Questions about the matrix below. Counting starts at 0.
1) The entry at row 1, column 0?
2) The entry at row 0, column 1?
3) The entry just left of 128?
4) The entry directly below the centre entry?
5) The top-left entry?
6) The entry in row 0 and column 2?
7) The entry directly below 144?
8) The entry just right of the centre entry?
[[133 132 124 146 116]
 [125 114 133 138 133]
 [131 130 132 125 125]
 [140 133 139 122 114]
 [124 133 126 128 126]
 [144 127 130 127 138]
 [116 125 130 125 123]
 [127 121 133 116 126]
 [118 129 131 125 122]
 [132 129 126 127 121]
 [123 124 149 152 141]]
1) 125
2) 132
3) 126
4) 130
5) 133
6) 124
7) 116
8) 127

W =
[[138 133 127 122 143]
 [127 136 123 128 123]
 [121 124 130 134 130]
 [124 135 128 135 121]
 [122 113 121 130 116]
 [119 130 128 127 135]
 [128 117 125 122 130]
 [133 117 126 121 123]
 [144 152 128 132 124]
 [122 104 130 131 118]
 [116 140 122 132 128]
 [144 126 125 126 120]
 [127 133 123 121 111]]
Rows and columns are numbered from 0.
The bottom-left entry?
A: 127
The entry in the top-left corner is 138
The entry directly above the smallest entry?
A: 152
The entry in row 0 and column 1?
A: 133
The bottom-right entry?
A: 111
The entry at row 2, column 0 is 121
The entry in row 0 and column 2?
A: 127
The entry in row 1 and column 0?
A: 127
The centre entry: 125
The entry directly below the smallest entry?
A: 140
The top-right entry?
A: 143
The entry just left of 131 is 130
The entry just left of the centre entry: 117
The entry directly above the largest entry?
A: 117
The entry in row 1 and column 1?
A: 136
The entry directly above the centre entry is 128
The minimum is 104
The entry just left of 143?
A: 122
The entry at row 2, column 1?
A: 124

x = [117 107 128 155 134]
The first entry from the right -> 134
Which number is the second entry from the left?
Answer: 107
Which number is the third entry from the right?
Answer: 128

Read these off the grid that follows.
1) Which number is the entry in the top-right corner?
2) Which number is the bottom-right entry?
3) Which number is the first entry, reading row by row?
4) Which number is the fifth entry, reading row by row?
5) Which number is the entry just right of 144?
6) Which number is the bottom entry of the column that holds the smallest entry?
7) Which number is the entry directly above the largest entry?
8) Which number is the third entry on the diagonal from the top-right corner?
122,148,128,137,134,136
130,115,123,119,126,122
137,138,127,135,126,124
128,142,128,136,111,125
130,132,112,134,133,147
146,144,102,131,121,130
158,119,132,120,116,106
1) 136
2) 106
3) 122
4) 134
5) 102
6) 132
7) 146
8) 135

arr =
[[117 142 124 118 126 139 138 137 126 139]
 [126 133 135 130 123 153 127 128 128 137]
 [126 135 121 120 125 131 125 124 134 139]
 [123 126 129 130 130 131 124 130 121 109]]
Indices start at 0.
The entry in row 1 and column 1?
A: 133
The entry at row 1, column 0 is 126
The entry in the bottom-left corner?
A: 123
The smallest entry: 109
The entry directly above the largest entry -> 139
The entry in row 0 and column 2?
A: 124
The top-right entry?
A: 139
The top-left entry?
A: 117
The entry directly above the smallest entry -> 139
The entry at row 2, column 0?
A: 126
The largest entry: 153
The entry directly below the largest entry is 131
